Below is a small trained network, with its code and all its weights. Each question gives an input and a class and asks what happens when units are switched off, that is, made to give their printed mean instead of their output.

import numpy as np


def w(rows, s, z=0):
    codes = np.array(rows[::2]) - 128.0
    scale = np.full(codes.shape[1], s)
    scale[-1] = z or s
    return codes * scale


def norm(h):
    return h / np.sqrt((h * h).mean(-1, keepdims=True) + 1e-5)


def f(y):
    return y / 2 * (1 + np.tanh(0.7978845608 * (y + 0.044715 * y**3)))


def log_softmax(a):
    a = a - a.max(-1, keepdims=True)
    return a - np.log(np.exp(a).sum(-1, keepdims=True))


def net(x, mask):
    res = np.array(x, float).reshape(1, 4) / 4 @ E
    u = 0
    for l in range(4):
        y = f(norm(res) @ A[l][:, :-1].T + A[l][:, -1])
        res = res + np.where(mask[u : u + 3], y, B[l][:, -1]) @ B[l][:, :-1]
        u += 3
    return log_softmax(norm(res)[-1] @ U[:, :-1].T + U[:, -1])


A, B = {}, {}
E = w([
[6,167,103],'x0',
[130,129,132],'x1',
[107,84,68],'x2',
[128,132,130],'x3',
],0.012)
A[0] = w([
[125,56,49,77],'L0N0',
[47,113,133,178],'L0N1',
[105,80,9,2],'L0N2',
],0.014,0.0055)
B[0] = w([
[160,186,210,211],'L0N0',
[203,127,49,254],'L0N1',
[85,248,193,212],'L0N2',
],0.013,0.0062)
A[1] = w([
[145,130,195,130],'L1N0',
[117,198,171,59],'L1N1',
[4,120,91,253],'L1N2',
],0.014,0.0051)
B[1] = w([
[67,156,47,246],'L1N0',
[122,193,175,254],'L1N1',
[248,58,213,250],'L1N2',
],0.012,0.0042)
A[2] = w([
[31,183,108,40],'L2N0',
[147,159,254,67],'L2N1',
[125,84,4,254],'L2N2',
],0.0076,0.0039)
B[2] = w([
[205,126,122,152],'L2N0',
[6,132,217,234],'L2N1',
[184,255,5,251],'L2N2',
],0.0078,0.0023)
A[3] = w([
[2,46,122,3],'L3N0',
[186,37,97,125],'L3N1',
[49,116,126,138],'L3N2',
],0.0096,0.0053)
B[3] = w([
[10,110,2,95],'L3N0',
[205,171,146,249],'L3N1',
[201,49,106,95],'L3N2',
],0.0086,0.0017)
U = w([
[218,46,157,158],'0',
[136,175,127,195],'1',
[133,170,131,187],'2',
[101,164,214,114],'3',
[61,138,77,126],'4',
[42,17,97,12],'5',
[31,38,120,29],'6',
[33,6,108,40],'7',
],0.02,0.012)

Each question gives the input, the list of numbers given to net, and the class t.
The units are the neurons (one row each of A and B). Each row of codes is followed by its name. A weight is (code - 128) times the scale printed after its matrix; where a second scale follows, it is the last column's (A, B and U).
mask holds one flag per neuron, layer by layer. A switched-off neuron (its flag False) gives its mean, the last column of its row in B, instead of its output. The means were averaged over made-up inputs and are rounded, as every weight is.
A unit's drop is (log p(t) with every unit on - log p(t) with that unit switched off) / (log p(t) with every unit on - log p(t) with every unit switched off).
The circuit of an input: a set's keep is (log p(t) with only the set's units on - log p(t) with every unit switched off) / (log p(t) with every unit on - log p(t) with every unit switched off). Starting from all 12 units, units are removed one at a time, each time the one whose removal leaves the highest keep (on an exact tie, the one counted first), for as long as the keep stays at least 0.8.
circuit, biggest first: the units of the circuit, biggest drop first
unit that matters most: the unit with the biggest drop
top k neurons: the k neurons with the biggest drops, biggest first
drop of u: that unit's drop, to one decimal
input [3,-2,-3,-3], class 4: unit that matters most	L0N1
input [-4,3,-8,-7], class 3: circuit, biggest first	[L0N1; L2N1]
input [5,2,-3,5], class 0: circuit, biggest first	[L1N2; L0N2]
input [-5,4,8,6], class 3: top 3 neurons	[L0N0; L0N1; L2N2]
input [5,4,8,5], class 3: circuit, biggest first	[L0N2; L1N2]
input [-4,-7,-8,5], class 3: top 2 neurons	[L0N1; L2N2]
input [4,-6,8,-7], class 3: top 2 neurons	[L0N2; L1N2]
input [-3,-1,-1,2], class 4: circuit, biggest first	[L1N2; L0N1; L0N0; L1N0]
input [7,-1,1,-4], class 0: top 2 neurons	[L1N2; L1N0]
input [-1,1,-1,0], class 4: top 2 neurons	[L0N2; L0N1]
input [8,-7,8,-5], class 0: top 2 neurons	[L1N2; L0N1]
input [2,-3,4,2], class 3: drop of L0N2	1.4
input [8,-6,-1,-7], class 0: drop of L1N2	0.6
input [7,-7,0,3], class 0: circuit, biggest first	[L1N2]
input [4,5,8,3], class 3: drop of L2N1	0.1
input [3,-6,8,6], class 3: drop of L2N2	0.1
